Below is a small trained network, with its code and all its weights. Each question gives an input and a class and asks what happens when units are switched off, that is, made to give their printed mean instead of their output.

import numpy as np


def w(rows, s, z=0):
    codes = np.array(rows[::2]) - 128.0
    scale = np.full(codes.shape[1], s)
    scale[-1] = z or s
    return codes * scale


def f(y):
    return np.maximum(y, 0)


def log_softmax(a):
    a = a - a.max(-1, keepdims=True)
    return a - np.log(np.exp(a).sum(-1, keepdims=True))


def net(x, mask):
    res = np.array(x, float).reshape(1, 5) / 4 @ E
    y = f(res @ A[0][:, :-1].T + A[0][:, -1])
    res = res + np.where(mask, y, B[0][:, -1]) @ B[0][:, :-1]
    return log_softmax(res[-1] @ U[:, :-1].T + U[:, -1])


A, B = {}, {}
E = w([
[224,135,35,83,139],'x0',
[117,131,118,129,130],'x1',
[129,128,128,128,128],'x2',
[131,109,140,130,254],'x3',
[157,243,125,202,139],'x4',
],0.018)
A[0] = w([
[112,131,153,166,126,136],'N1',
[107,56,119,86,119,243],'N2',
[141,105,98,80,128,127],'N3',
[117,153,162,193,171,122],'N4',
[133,113,146,130,254,129],'N5',
[189,182,71,154,137,73],'N6',
[71,90,174,117,119,197],'N7',
[89,181,185,181,132,163],'N8',
[112,125,106,117,129,135],'N9',
[161,127,109,113,166,118],'N10',
[129,111,128,121,162,115],'N11',
[111,134,149,161,76,254],'N12',
[133,112,133,141,188,129],'N13',
[60,80,176,129,118,212],'N14',
],0.02,0.0097)
B[0] = w([
[125,127,110,150,132,172],'N1',
[187,120,107,24,114,218],'N2',
[151,94,91,126,128,178],'N3',
[114,130,124,153,157,214],'N4',
[118,131,119,132,252,254],'N5',
[116,163,174,71,100,233],'N6',
[91,170,167,104,130,210],'N7',
[124,114,106,190,117,233],'N8',
[137,107,131,119,112,140],'N9',
[130,120,136,91,151,182],'N10',
[130,118,128,129,172,160],'N11',
[126,142,102,152,76,209],'N12',
[111,126,129,102,214,189],'N13',
[92,185,165,111,122,224],'N14',
],0.019,0.027)
U = w([
[116,228,198,71,43,253],'0',
[88,231,214,69,197,112],'1',
[254,43,73,79,44,159],'2',
[191,9,76,71,195,66],'3',
[100,138,110,240,56,90],'4',
[86,140,126,240,201,40],'5',
],0.0097,0.0048)

Each question gives the input, the list of numbers given to net, and the class t.
The units are the neurons (one row each of A and B). Each row of codes is followed by its name. A weight is (code - 128) times the scale printed after its matrix; where a second scale follows, it is the last column's (A, B and U).
mask holds one flag per neuron, in row order. A switched-off neuron (its flag False) gives its mean, the last column of its row in B, instead of its output. The means were averaged over made-up inputs and are rounded, as every weight is.
A unit's drop is (log p(t) with every unit on - log p(t) with that unit switched off) / (log p(t) with every unit on - log p(t) with every unit switched off).
The circuit of an input: a set's keep is (log p(t) with only the set's units on - log p(t) with every unit switched off) / (log p(t) with every unit on - log p(t) with every unit switched off). Starting from the 12 units with the biggest drops (on a tie, the unit counted first), units are removed one at a time, each time the one whose removal leaves the highest keep (on an exact tie, the one counted first), for as long as the keep stays at least 0.8.
circuit, biggest first: the units of the circuit, biggest drop first
top k neurons: the k neurons with the biggest drops, biggest first
drop when u is switched off: that unit's drop, to one decimal
input [-8,-3,6,-1,-7], class 0: circuit, biggest first : [N5]
input [0,-3,8,4,4], class 5: circuit, biggest first : [N2 N14]
input [3,-3,8,0,-6], class 2: circuit, biggest first : [N5 N2]
input [7,-8,5,3,0], class 3: top 2 neurons : [N14 N7]
input [-6,1,5,-2,2], class 4: circuit, biggest first : [N5 N8]
input [-4,0,4,-8,0], class 0: top 2 neurons : [N14 N7]
input [0,-8,-6,3,3], class 5: top 3 neurons : [N2 N14 N7]
input [1,-1,-3,-6,-4], class 2: top 2 neurons : [N6 N2]
input [0,2,6,-4,3], class 4: top 3 neurons : [N2 N14 N7]
input [0,8,-5,6,3], class 5: top 3 neurons : [N2 N14 N7]
input [-8,6,8,0,7], class 4: top 2 neurons : [N5 N12]
input [4,0,-8,-2,-1], class 2: drop when N5 is switched off : 0.3
input [6,3,5,-3,-5], class 2: drop when N5 is switched off : 0.2
input [-6,7,-1,8,2], class 5: circuit, biggest first : [N8]
input [-4,1,0,-3,-2], class 0: drop when N5 is switched off : 0.2
input [4,-5,8,-3,2], class 0: drop when N5 is switched off : 0.4
